Below are the code and all the weights of a small trained network. Each question names an input and a target symbol and asks about switching units off, where a switched-off unit gives its printed mean instead of its output.

import numpy as np


def w(rows, s, z=0):
    codes = np.array(rows[::2]) - 128.0
    scale = np.full(codes.shape[1], s)
    scale[-1] = z or s
    return codes * scale


def f(y):
    return np.maximum(y, 0)


def softmax(a):
    e = np.exp(a - a.max(-1, keepdims=True))
    return e / e.sum(-1, keepdims=True)


def log_softmax(a):
    a = a - a.max(-1, keepdims=True)
    return a - np.log(np.exp(a).sum(-1, keepdims=True))


def net(x, mask):
    ids = ['ΘΣΦαβγδεζηξπτψ'.index(c) for c in x.split()]
    T = len(ids)
    res = E[ids] + P[:T]
    r = res
    for j in range(3):
        rows = slice(2 * j, 2 * j + 2)
        q, k, v = (r @ M[0][rows].T for M in (Q, K, V))
        z = softmax(np.where(np.tri(T) > 0, q @ k.T / 2**0.5, -1e9)) @ v
        o = O[0][rows]
        res = res + np.where(mask[j], z, o[:, -1]) @ o[:, :-1]
    y = f(res @ A[0][:, :-1].T + A[0][:, -1])
    res = res + np.where(mask[3:27], y, B[0][:, -1]) @ B[0][:, :-1]
    return log_softmax(res[-1] @ U[:, :-1].T + U[:, -1])


Q, K, V, O, A, B = {}, {}, {}, {}, {}, {}
E = w([
[168,140,162,131,131,85],'Θ',
[72,185,104,195,92,133],'Σ',
[119,154,140,107,176,104],'Φ',
[95,123,103,124,176,80],'α',
[108,110,146,140,177,90],'β',
[111,203,85,128,125,136],'γ',
[74,165,69,143,132,126],'δ',
[85,216,194,157,36,145],'ε',
[75,170,113,85,167,153],'ζ',
[49,97,135,219,127,96],'η',
[42,120,178,138,168,122],'ξ',
[143,106,55,186,137,150],'π',
[25,68,93,156,155,148],'τ',
[122,146,203,189,119,249],'ψ',
],0.02)
P = w([
[170,146,157,74,78,91],'0',
[161,146,130,108,114,112],'1',
[161,155,134,113,116,103],'2',
[63,120,135,44,82,124],'3',
[144,158,111,132,150,115],'4',
[150,166,130,140,144,130],'5',
[68,120,122,49,89,117],'6',
[131,168,98,153,180,126],'7',
[136,177,117,158,175,148],'8',
[62,129,107,60,92,117],'9',
[117,172,80,176,212,135],'10',
[127,179,110,172,211,165],'11',
[66,135,90,70,95,113],'12',
[107,188,62,192,244,136],'13',
],0.011)
Q[0] = w([
[46,119,69,105,149,120],'head 1',
[215,80,188,91,13,144],'head 1',
[210,99,76,167,137,128],'head 2',
[204,4,50,126,107,160],'head 2',
[46,128,89,68,103,23],'head 3',
[152,78,122,112,92,174],'head 3',
],0.032)
K[0] = w([
[69,141,124,150,186,199],'head 1',
[116,74,155,50,9,144],'head 1',
[168,162,158,89,47,56],'head 2',
[134,54,140,54,11,128],'head 2',
[110,143,110,207,253,191],'head 3',
[141,68,137,113,89,183],'head 3',
],0.024)
V[0] = w([
[67,29,97,33,80,173],'head 1',
[108,152,54,93,58,34],'head 1',
[83,82,97,131,163,255],'head 2',
[187,142,42,96,118,161],'head 2',
[120,42,89,206,89,24],'head 3',
[209,86,105,147,85,167],'head 3',
],0.0093)
O[0] = w([
[47,102,118,81,138,154,5],'head 1',
[93,153,36,174,156,137,130],'head 1',
[90,76,141,59,49,162,178],'head 2',
[198,141,77,95,76,140,78],'head 2',
[160,127,138,90,3,49,103],'head 3',
[192,92,158,125,98,176,2],'head 3',
],0.0068)
A[0] = w([
[78,135,154,141,156,103,91],'neuron 1',
[185,77,109,110,186,53,114],'neuron 2',
[135,12,70,168,172,79,81],'neuron 3',
[189,167,66,115,139,157,3],'neuron 4',
[186,126,163,96,90,138,172],'neuron 5',
[121,150,211,92,139,136,54],'neuron 6',
[178,84,116,235,91,128,89],'neuron 7',
[111,96,83,112,101,105,112],'neuron 8',
[65,115,69,88,136,105,28],'neuron 9',
[156,114,87,82,178,163,143],'neuron 10',
[102,65,119,106,67,143,25],'neuron 11',
[210,121,174,132,143,105,15],'neuron 12',
[181,119,45,114,149,115,141],'neuron 13',
[158,127,150,108,124,205,219],'neuron 14',
[87,39,68,105,123,117,123],'neuron 15',
[180,23,84,186,142,61,157],'neuron 16',
[183,138,165,175,103,171,52],'neuron 17',
[158,117,138,100,125,77,73],'neuron 18',
[148,87,173,105,165,92,92],'neuron 19',
[166,103,34,66,169,112,208],'neuron 20',
[168,50,95,220,113,110,76],'neuron 21',
[166,171,122,96,146,188,13],'neuron 22',
[67,77,119,141,126,85,90],'neuron 23',
[145,150,124,58,90,81,28],'neuron 24',
],0.011,0.005)
B[0] = w([
[187,122,177,97,79,110,254],'neuron 1',
[202,121,218,194,105,216,196],'neuron 2',
[138,164,41,25,73,119,190],'neuron 3',
[191,178,149,91,91,34,168],'neuron 4',
[97,170,172,184,187,185,147],'neuron 5',
[109,122,50,143,132,96,176],'neuron 6',
[112,67,115,186,175,108,191],'neuron 7',
[124,140,73,132,126,127,172],'neuron 8',
[106,23,204,97,137,31,223],'neuron 9',
[88,114,120,122,42,114,169],'neuron 10',
[119,106,96,75,185,194,171],'neuron 11',
[131,71,19,138,159,34,145],'neuron 12',
[137,57,128,140,203,91,209],'neuron 13',
[186,26,136,171,56,124,178],'neuron 14',
[103,217,100,170,60,176,195],'neuron 15',
[170,167,84,8,118,195,205],'neuron 16',
[55,153,122,31,116,98,158],'neuron 17',
[131,120,123,85,112,131,140],'neuron 18',
[98,140,151,130,60,173,156],'neuron 19',
[37,180,171,174,229,220,227],'neuron 20',
[72,164,170,187,22,173,177],'neuron 21',
[169,204,114,56,155,115,147],'neuron 22',
[199,118,98,146,188,78,232],'neuron 23',
[187,175,20,124,81,147,149],'neuron 24',
],0.017,0.0065)
U = w([
[206,84,50,182,196,134,86],'Θ',
[102,153,74,254,124,111,73],'Σ',
[126,169,189,184,158,164,127],'Φ',
[153,102,117,42,230,171,117],'α',
[162,179,171,50,120,157,84],'β',
[113,219,107,106,183,111,70],'γ',
[71,95,71,164,220,125,187],'δ',
[55,245,174,123,69,118,118],'ε',
[35,167,190,45,136,156,107],'ζ',
[165,182,70,137,87,90,110],'η',
[142,117,169,109,140,64,144],'ξ',
[114,167,53,136,154,205,210],'π',
[91,109,43,50,169,130,120],'τ',
[115,60,123,160,109,175,253],'ψ',
],0.0074,0.0044)

Each question gives the input, a string of symbols that net reads in full, and the target symbol t.
The units are the heads (2 rows each of Q, K, V and O) and the neurons (one row each of A and B). Each row of codes is followed by its name. A weight is (code - 128) times the scale printed after its matrix; where a second scale follows, it is the last column's (O, A, B and U).
mask holds one flag per unit, heads first, then neurons. A switched-off unit (its flag False) gives its mean, the last column of its rows in O or B, instead of its output. The means were averaged over made-up inputs and are rounded, as every weight is.
A unit's drop is (log p(t) with every unit on - log p(t) with that unit switched off) / (log p(t) with every unit on - log p(t) with every unit switched off).
The circuit of an input: a set's keep is (log p(t) with only the set's units on - log p(t) with every unit switched off) / (log p(t) with every unit on - log p(t) with every unit switched off). Starting from the 12 units with the biggest drops (on a tie, the unit counted first), units are removed one at a time, each time the one whose removal leaves the highest keep (on an exact tie, the one counted first), for as long as the keep stays at least 0.8.
circuit, biggest first: the units of the circuit, biggest drop first
most important unit: the unit with the biggest drop
k most important neurons: the k neurons with the biggest drops, biggest first
heads that matter: for each layer, one digit per head in row order, 1 if its drop is at least 0.15 and else 0, layers parted by /
input Φ τ ζ Φ Φ η δ Θ ξ η Σ ψ ε, target ψ: circuit, biggest first : (head 3; neuron 14; head 2)
input ψ Φ π δ ζ Φ α α η Σ ψ Φ Σ, target ψ: circuit, biggest first : (head 3; neuron 14; head 2; head 1)
input δ Θ Φ Θ, target Φ: circuit, biggest first : (head 2; neuron 3; neuron 2)
input Φ ψ τ τ ψ α ε, target ψ: circuit, biggest first : (head 3; neuron 14)
input ξ α ξ δ, target ξ: most important unit : neuron 9
input ζ Φ γ Σ Θ ζ π Σ ζ Σ γ τ ζ, target τ: heads that matter : 110
input Φ π ψ β π Φ γ τ Θ δ π, target π: circuit, biggest first : (neuron 16; neuron 9)
input Θ ξ Φ ζ Φ Φ Φ α α ψ γ ζ γ τ, target τ: heads that matter : 010
input α β δ ξ η Φ Θ, target η: circuit, biggest first : (head 3; neuron 24)
input δ Σ Σ π Θ ξ δ Φ Θ Θ τ ξ γ, target τ: 2 most important neurons : (neuron 9; neuron 11)
input ξ π Φ γ ζ γ ζ τ τ ε α ξ γ, target ξ: heads that matter : 011
input γ ε α τ τ Φ γ β γ ε Σ, target Σ: heads that matter : 100
input ε β ξ η η ε α η Θ Σ ζ, target ζ: heads that matter : 000
input α Θ Θ α Σ π Σ ξ ξ α, target ξ: 3 most important neurons : (neuron 9; neuron 23; neuron 1)
input Θ Φ π Φ η ψ Θ ξ δ, target δ: 2 most important neurons : (neuron 16; neuron 2)
input δ ξ ζ Σ α δ π ζ Φ β, target ζ: most important unit : head 3
input ψ Φ ψ Θ α, target α: heads that matter : 010
input β ξ ψ γ, target ψ: circuit, biggest first : (neuron 14; head 3; head 1)
input δ α β ξ η Φ α β α Φ δ ξ β, target ξ: 2 most important neurons : (neuron 9; neuron 23)
input τ Θ δ ε Θ, target Θ: most important unit : neuron 12
input Θ Σ π Θ Φ γ, target γ: heads that matter : 010
input ξ Φ ε ε Φ ξ Φ, target ξ: heads that matter : 011
input Θ γ Σ ξ δ δ ξ Φ, target Φ: heads that matter : 000
input γ ξ ξ ψ β ψ α, target ψ: heads that matter : 101
input ψ η β, target β: 2 most important neurons : (neuron 16; neuron 2)
input ζ α ψ Σ Φ ε ξ γ, target γ: 3 most important neurons : (neuron 4; neuron 22; neuron 20)
input δ δ ξ α Σ ζ α η Σ τ ψ α γ, target ψ: heads that matter : 111
input τ ξ ζ β η ξ γ δ ξ η, target ξ: 3 most important neurons : (neuron 23; neuron 9; neuron 1)
